Below are the code and all the weights of a small trained network. Each question names an input and a class and asks about switching units off, where a switched-off unit gives its printed mean instead of its output.

import numpy as np


def w(rows, s, z=0):
    codes = np.array(rows[::2]) - 128.0
    scale = np.full(codes.shape[1], s)
    scale[-1] = z or s
    return codes * scale


def f(y):
    return y / 2 * (1 + np.tanh(0.7978845608 * (y + 0.044715 * y**3)))


def log_softmax(a):
    a = a - a.max(-1, keepdims=True)
    return a - np.log(np.exp(a).sum(-1, keepdims=True))


def net(x, mask):
    res = np.array(x, float).reshape(1, 7) / 4 @ E
    y = f(res @ A[0][:, :-1].T + A[0][:, -1])
    res = res + np.where(mask, y, B[0][:, -1]) @ B[0][:, :-1]
    return log_softmax(res[-1] @ U[:, :-1].T + U[:, -1])


A, B = {}, {}
E = w([
[139,107,89],'x0',
[71,1,87],'x1',
[70,60,171],'x2',
[87,168,16],'x3',
[199,124,101],'x4',
[171,39,71],'x5',
[95,144,136],'x6',
],0.0093)
A[0] = w([
[21,221,7,157],'neuron 1',
[150,117,51,84],'neuron 2',
[66,205,28,112],'neuron 3',
[169,99,78,76],'neuron 4',
[55,119,131,253],'neuron 5',
[160,184,106,163],'neuron 6',
],0.014,0.0041)
B[0] = w([
[48,135,219,250],'neuron 1',
[152,199,37,173],'neuron 2',
[84,98,246,216],'neuron 3',
[115,104,46,167],'neuron 4',
[151,174,138,186],'neuron 5',
[229,42,84,190],'neuron 6',
],0.013)
U = w([
[73,46,174,252],'0',
[116,123,67,14],'1',
[2,65,32,48],'2',
],0.0082,0.0036)

Each question gives the input, the list of numbers given to net, and the class t.
The units are the neurons (one row each of A and B). Each row of codes is followed by its name. A weight is (code - 128) times the scale printed after its matrix; where a second scale follows, it is the last column's (A, B and U).
mask holds one flag per neuron, in row order. A switched-off neuron (its flag False) gives its mean, the last column of its row in B, instead of its output. The means were averaged over made-up inputs and are rounded, as every weight is.
A unit's drop is (log p(t) with every unit on - log p(t) with that unit switched off) / (log p(t) with every unit on - log p(t) with every unit switched off).
The circuit of an input: a set's keep is (log p(t) with only the set's units on - log p(t) with every unit switched off) / (log p(t) with every unit on - log p(t) with every unit switched off). Starting from all 6 units, units are removed one at a time, each time the one whose removal leaves the highest keep (on an exact tie, the one counted first), for as long as the keep stays at least 0.8.
units of the circuit, in order: the units of the circuit, biggest drop first
most important unit: the unit with the biggest drop
k most important neurons: the k neurons with the biggest drops, biggest first
drop of u: that unit's drop, to one decimal
input [6,-8,-8,8,7,3,-5], class 0: most important unit	neuron 3
input [0,4,-5,-2,2,-2,-8], class 2: units of the circuit, in order	neuron 3; neuron 5
input [3,2,0,-1,-7,1,-3], class 1: 2 most important neurons	neuron 3; neuron 1
input [6,-7,5,4,7,4,-1], class 1: units of the circuit, in order	neuron 1; neuron 2
input [8,4,-4,-8,-3,-8,8], class 1: units of the circuit, in order	neuron 1; neuron 3
input [1,4,-5,1,7,8,-3], class 2: 3 most important neurons	neuron 4; neuron 5; neuron 6
input [-7,-3,-8,-1,-2,1,-8], class 1: 3 most important neurons	neuron 1; neuron 3; neuron 6
input [-6,0,-5,0,6,8,-3], class 2: 2 most important neurons	neuron 4; neuron 5
input [-3,0,5,3,-1,6,4], class 2: 3 most important neurons	neuron 3; neuron 1; neuron 6
input [4,-2,-5,-2,3,2,0], class 1: drop of neuron 5	0.0
input [4,-8,-1,-6,-7,-7,2], class 1: drop of neuron 1	0.7
input [2,-2,3,0,6,6,-4], class 2: drop of neuron 6	0.1
